Below are the code and all the weights of a small trained network. Each question names an input and a target symbol and asks about switching units off, where a switched-off unit gives its printed mean instead of its output.

import numpy as np


def w(rows, s, z=0):
    codes = np.array(rows[::2]) - 128.0
    scale = np.full(codes.shape[1], s)
    scale[-1] = z or s
    return codes * scale


def norm(h):
    return h / np.sqrt((h * h).mean(-1, keepdims=True) + 1e-5)


def f(y):
    return y / 2 * (1 + np.tanh(0.7978845608 * (y + 0.044715 * y**3)))


def softmax(a):
    e = np.exp(a - a.max(-1, keepdims=True))
    return e / e.sum(-1, keepdims=True)


def log_softmax(a):
    a = a - a.max(-1, keepdims=True)
    return a - np.log(np.exp(a).sum(-1, keepdims=True))


def net(x, mask):
    ids = ['Φαβεζθλμστψ'.index(c) for c in x.split()]
    T = len(ids)
    res = E[ids] + P[:T]
    r = norm(res)
    for j in range(3):
        rows = slice(2 * j, 2 * j + 2)
        q, k, v = (r @ M[0][rows].T for M in (Q, K, V))
        z = softmax(np.where(np.tri(T) > 0, q @ k.T / 2**0.5, -1e9)) @ v
        o = O[0][rows]
        res = res + np.where(mask[j], z, o[:, -1]) @ o[:, :-1]
    y = f(norm(res) @ A[0][:, :-1].T + A[0][:, -1])
    res = res + np.where(mask[3:11], y, B[0][:, -1]) @ B[0][:, :-1]
    return log_softmax(norm(res)[-1] @ U[:, :-1].T + U[:, -1])


Q, K, V, O, A, B = {}, {}, {}, {}, {}, {}
E = w([
[125,146,70,88],'Φ',
[170,69,117,90],'α',
[105,65,172,146],'β',
[117,105,137,77],'ε',
[115,99,148,116],'ζ',
[130,62,146,126],'θ',
[121,99,142,114],'λ',
[43,88,184,74],'μ',
[103,113,153,94],'σ',
[65,64,154,11],'τ',
[122,166,134,174],'ψ',
],0.011)
P = w([
[4,24,107,150],'0',
[34,38,121,149],'1',
[55,48,136,140],'2',
[71,58,141,132],'3',
[78,70,146,130],'4',
[98,74,155,131],'5',
[107,87,160,131],'6',
[123,93,162,127],'7',
[133,103,167,125],'8',
[150,112,178,132],'9',
[160,120,179,129],'10',
[174,129,181,132],'11',
[179,130,185,131],'12',
],0.0039)
Q[0] = w([
[150,57,109,111],'h1',
[110,55,197,121],'h1',
[130,65,142,66],'h2',
[160,100,154,96],'h2',
[109,255,117,212],'h3',
[173,137,166,148],'h3',
],0.047)
K[0] = w([
[233,161,93,112],'h1',
[182,17,133,66],'h1',
[184,195,91,146],'h2',
[129,194,135,98],'h2',
[110,252,193,191],'h3',
[167,115,206,130],'h3',
],0.028)
V[0] = w([
[148,78,146,92],'h1',
[192,153,249,102],'h1',
[144,183,99,168],'h2',
[141,116,20,111],'h2',
[47,123,58,151],'h3',
[216,134,121,92],'h3',
],0.011)
O[0] = w([
[15,29,140,133,255],'h1',
[175,54,255,60,104],'h1',
[69,46,159,119,71],'h2',
[221,129,248,52,211],'h2',
[177,69,211,114,148],'h3',
[119,155,36,190,131],'h3',
],0.0064,0.0079)
A[0] = w([
[122,102,165,138,153],'n1',
[188,185,110,110,206],'n2',
[67,226,224,215,19],'n3',
[98,234,204,197,9],'n4',
[120,255,223,225,14],'n5',
[134,112,193,80,144],'n6',
[101,142,148,154,69],'n7',
[78,120,67,167,137],'n8',
],0.0093,0.0014)
B[0] = w([
[141,137,125,159,201],'n1',
[142,83,193,124,139],'n2',
[80,120,176,120,128],'n3',
[92,23,125,122,121],'n4',
[59,1,61,172,133],'n5',
[143,158,86,145,255],'n6',
[96,138,115,153,123],'n7',
[192,160,138,124,172],'n8',
],0.018,0.0044)
U = w([
[185,93,225,77,235],'Φ',
[214,49,11,79,34],'α',
[109,158,202,246,33],'β',
[139,188,22,90,198],'ε',
[136,195,104,176,78],'ζ',
[226,94,79,254,65],'θ',
[149,181,88,168,8],'λ',
[52,180,161,110,166],'μ',
[105,217,99,136,206],'σ',
[92,127,73,24,64],'τ',
[53,16,140,154,188],'ψ',
],0.0097,0.0016)

Each question gives the input, a string of symbols that net reads in full, and the target symbol t.
The units are the heads (2 rows each of Q, K, V and O) and the neurons (one row each of A and B). Each row of codes is followed by its name. A weight is (code - 128) times the scale printed after its matrix; where a second scale follows, it is the last column's (O, A, B and U).
mask holds one flag per unit, heads first, then neurons. A switched-off unit (its flag False) gives its mean, the last column of its rows in O or B, instead of its output. The means were averaged over made-up inputs and are rounded, as every weight is.
A unit's drop is (log p(t) with every unit on - log p(t) with that unit switched off) / (log p(t) with every unit on - log p(t) with every unit switched off).
The circuit of an input: a set's keep is (log p(t) with only the set's units on - log p(t) with every unit switched off) / (log p(t) with every unit on - log p(t) with every unit switched off). Starting from all 11 units, units are removed one at a time, each time the one whose removal leaves the highest keep (on an exact tie, the one counted first), for as long as the keep stays at least 0.8.
circuit, biggest first: the units of the circuit, biggest drop first
unit that matters most: the unit with the biggest drop
heads that matter: for each layer, one digit per head in row order, 1 if its drop is at least 0.15 and else 0, layers parted by /
drop of u: that unit's drop, to one decimal
input Φ λ ε ζ, target Φ: circuit, biggest first	h2
input μ θ Φ λ τ ψ ε λ, target ψ: heads that matter	010
input σ Φ μ θ α ε, target ε: heads that matter	001
input ψ ψ Φ Φ, target Φ: heads that matter	100
input θ θ Φ μ, target Φ: heads that matter	011
input Φ Φ Φ Φ Φ θ, target Φ: heads that matter	010
input β β ψ λ θ ε, target ψ: heads that matter	110
input ε θ θ τ θ λ β Φ θ ψ θ ψ β, target ψ: heads that matter	110
input ζ ε Φ ε ψ ε σ, target ψ: heads that matter	010
input λ ε α ε θ α θ, target θ: heads that matter	110
input θ θ β, target β: heads that matter	001
input θ Φ θ τ, target Φ: heads that matter	011
input α θ ζ ε, target ε: heads that matter	000
input θ θ θ θ θ μ Φ, target Φ: unit that matters most	n2
input Φ β ζ, target Φ: heads that matter	001
input θ θ ζ β β θ σ ψ τ θ θ θ, target ψ: drop of h2	1.9
input θ ψ ζ α σ ζ ψ α ζ, target ψ: drop of h2	3.3
input θ α α ζ α α θ ε σ ψ ζ τ, target ψ: drop of n2	-0.1
